Below are the code and all the weights of a small trained network. Each question names an input and a class and asks about switching units off, where a switched-off unit gives its printed mean instead of its output.

import numpy as np


def w(rows, s, z=0):
    codes = np.array(rows[::2]) - 128.0
    scale = np.full(codes.shape[1], s)
    scale[-1] = z or s
    return codes * scale


def norm(h):
    return h / np.sqrt((h * h).mean(-1, keepdims=True) + 1e-5)


def f(y):
    return y / 2 * (1 + np.tanh(0.7978845608 * (y + 0.044715 * y**3)))


def log_softmax(a):
    a = a - a.max(-1, keepdims=True)
    return a - np.log(np.exp(a).sum(-1, keepdims=True))


def net(x, mask):
    res = np.array(x, float).reshape(1, 6) / 4 @ E
    u = 0
    for l in range(3):
        y = f(norm(res) @ A[l][:, :-1].T + A[l][:, -1])
        res = res + np.where(mask[u : u + 9], y, B[l][:, -1]) @ B[l][:, :-1]
        u += 9
    return log_softmax(norm(res)[-1] @ U[:, :-1].T + U[:, -1])


A, B = {}, {}
E = w([
[45,159,80,140,25,218,138],'x0',
[253,127,77,107,94,184,57],'x1',
[140,186,74,81,204,131,165],'x2',
[123,191,91,181,107,56,83],'x3',
[91,90,94,56,107,89,99],'x4',
[130,128,132,127,128,126,130],'x5',
],0.00042)
A[0] = w([
[177,153,100,84,105,194,28,181],'0.n0',
[133,116,107,166,162,149,129,173],'0.n1',
[85,142,107,119,80,172,136,249],'0.n2',
[136,57,235,183,2,95,87,96],'0.n3',
[135,154,99,170,132,98,98,209],'0.n4',
[148,249,30,32,203,130,217,154],'0.n5',
[146,207,98,80,155,113,161,103],'0.n6',
[13,167,204,105,159,77,165,158],'0.n7',
[174,82,80,152,172,78,159,179],'0.n8',
],0.002,0.0015)
B[0] = w([
[127,77,127,169,110,87,185,202],'0.n0',
[131,146,198,138,108,124,137,166],'0.n1',
[178,82,212,135,173,80,127,249],'0.n2',
[92,48,60,210,251,178,52,151],'0.n3',
[128,94,193,108,107,146,146,215],'0.n4',
[94,23,132,226,163,151,46,255],'0.n5',
[103,90,112,181,116,155,83,141],'0.n6',
[192,69,87,174,96,115,172,237],'0.n7',
[123,127,209,105,97,145,88,191],'0.n8',
],0.0017,0.00097)
A[1] = w([
[67,154,62,139,80,196,147,49],'1.n0',
[56,152,64,137,47,212,144,81],'1.n1',
[144,100,114,69,190,189,192,104],'1.n2',
[129,202,73,175,128,62,91,122],'1.n3',
[92,152,79,133,123,131,82,9],'1.n4',
[143,254,173,162,128,185,153,64],'1.n5',
[210,151,78,90,99,178,56,67],'1.n6',
[123,204,72,164,122,71,86,78],'1.n7',
[182,170,85,92,154,167,126,93],'1.n8',
],0.0027,0.0012)
B[1] = w([
[154,90,171,98,186,44,95,19],'1.n0',
[215,139,208,89,223,5,60,59],'1.n1',
[84,87,196,136,28,144,55,120],'1.n2',
[116,37,216,69,79,220,131,113],'1.n3',
[82,53,110,81,178,118,150,1],'1.n4',
[171,109,119,123,181,187,165,31],'1.n5',
[85,67,99,211,97,12,242,65],'1.n6',
[78,16,204,45,102,208,147,61],'1.n7',
[87,29,158,191,103,42,135,7],'1.n8',
],0.0016,0.00071)
A[2] = w([
[80,115,32,28,82,61,87,53],'2.n0',
[151,175,104,150,76,157,103,241],'2.n1',
[93,153,57,150,68,153,159,189],'2.n2',
[134,135,135,180,105,130,91,195],'2.n3',
[23,182,130,142,149,74,250,107],'2.n4',
[194,116,85,90,139,165,137,191],'2.n5',
[117,120,199,84,45,191,128,110],'2.n6',
[193,178,219,89,188,56,76,42],'2.n7',
[100,118,15,29,116,86,114,2],'2.n8',
],0.0022,0.00098)
B[2] = w([
[181,203,171,203,206,209,214,115],'2.n0',
[116,176,125,69,199,80,210,254],'2.n1',
[213,187,161,84,146,48,187,186],'2.n2',
[89,122,105,55,174,113,165,254],'2.n3',
[252,26,60,180,26,52,136,98],'2.n4',
[59,155,175,195,119,78,133,136],'2.n5',
[65,78,218,63,68,144,222,148],'2.n6',
[190,211,184,25,180,12,85,108],'2.n7',
[176,188,215,209,152,217,163,62],'2.n8',
],0.0015,0.001)
U = w([
[252,4,4,252,4,4,250,223],'0',
[248,238,252,4,252,4,4,198],'1',
[4,4,6,251,252,252,4,162],'2',
[4,26,252,4,4,251,252,172],'3',
[55,250,16,101,205,100,241,245],'4',
[252,252,214,251,252,250,252,118],'5',
[221,252,4,24,5,252,33,4],'6',
],0.0033)

Each question gives the input, the list of numbers given to net, and the class t.
The units are the neurons (one row each of A and B). Each row of codes is followed by its name. A weight is (code - 128) times the scale printed after its matrix; where a second scale follows, it is the last column's (A, B and U).
mask holds one flag per neuron, layer by layer. A switched-off neuron (its flag False) gives its mean, the last column of its row in B, instead of its output. The means were averaged over made-up inputs and are rounded, as every weight is.
A unit's drop is (log p(t) with every unit on - log p(t) with that unit switched off) / (log p(t) with every unit on - log p(t) with every unit switched off).
The circuit of an input: a set's keep is (log p(t) with only the set's units on - log p(t) with every unit switched off) / (log p(t) with every unit on - log p(t) with every unit switched off). Starting from the 12 units with the biggest drops (on a tie, the unit counted first), units are removed one at a time, each time the one whose removal leaves the highest keep (on an exact tie, the one counted first), for as long as the keep stays at least 0.8.
circuit, biggest first: the units of the circuit, biggest drop first
most important unit: the unit with the biggest drop
k most important neurons: the k neurons with the biggest drops, biggest first
k most important neurons of layer l: the k neurons of layer l with the biggest drops, biggest first
input [5,-8,-8,5,7,6], class 0: circuit, biggest first	(2.n4 1.n2)
input [6,1,7,2,2,3], class 2: 2 most important neurons	(0.n5 0.n2)
input [-2,7,0,8,-6,7], class 3: circuit, biggest first	(1.n3 1.n7 0.n7 2.n6)
input [-3,6,-2,-3,-6,0], class 0: 4 most important neurons of layer 1	(1.n6 1.n8 1.n1 1.n3)
input [5,-8,-8,0,2,3], class 0: circuit, biggest first	(2.n4 0.n5 1.n2)
input [0,0,-8,-8,-3,-6], class 2: 2 most important neurons	(0.n3 1.n3)
input [3,3,8,8,-7,7], class 2: 2 most important neurons	(0.n5 0.n6)
input [2,6,5,8,8,6], class 3: 2 most important neurons of layer 0	(0.n7 0.n3)
input [-4,-3,5,7,0,4], class 3: 2 most important neurons	(1.n3 0.n3)
input [4,5,-8,7,8,1], class 2: 2 most important neurons	(0.n3 0.n7)
input [8,4,-8,-7,1,6], class 1: circuit, biggest first	(1.n1 0.n5 1.n0)
input [2,8,4,1,-8,8], class 0: 3 most important neurons	(1.n6 1.n8 2.n0)
input [1,8,-8,-7,-4,1], class 0: 2 most important neurons	(1.n6 0.n5)
input [-1,3,-3,8,8,-6], class 3: circuit, biggest first	(1.n3 1.n7 2.n6)
input [-5,-6,-4,-6,8,-6], class 5: 2 most important neurons of layer 0	(0.n5 0.n0)
input [-5,-7,-5,0,-6,6], class 0: most important unit	2.n4
input [7,-6,8,-7,-2,8], class 2: 2 most important neurons	(0.n5 0.n2)
input [-2,1,3,-4,-1,5], class 4: 2 most important neurons	(0.n3 1.n3)
input [3,3,4,3,6,2], class 5: circuit, biggest first	(2.n0 2.n8)
input [-1,-4,-3,1,-2,7], class 4: 3 most important neurons	(0.n5 1.n6 0.n0)
input [-5,7,1,-1,-3,-5], class 0: 2 most important neurons	(1.n6 0.n2)
input [7,6,-1,3,6,-3], class 1: 2 most important neurons	(1.n1 0.n7)
input [-2,2,2,-8,-7,-8], class 3: most important unit	1.n2
input [-2,-4,-6,1,8,4], class 5: 3 most important neurons	(0.n5 2.n0 2.n8)
input [1,4,6,5,6,2], class 2: 2 most important neurons	(0.n5 0.n6)
input [-5,-2,0,6,-4,-5], class 3: 3 most important neurons of layer 1	(1.n3 1.n7 1.n1)
input [7,-5,8,8,-2,-6], class 2: 3 most important neurons of layer 0	(0.n5 0.n2 0.n6)
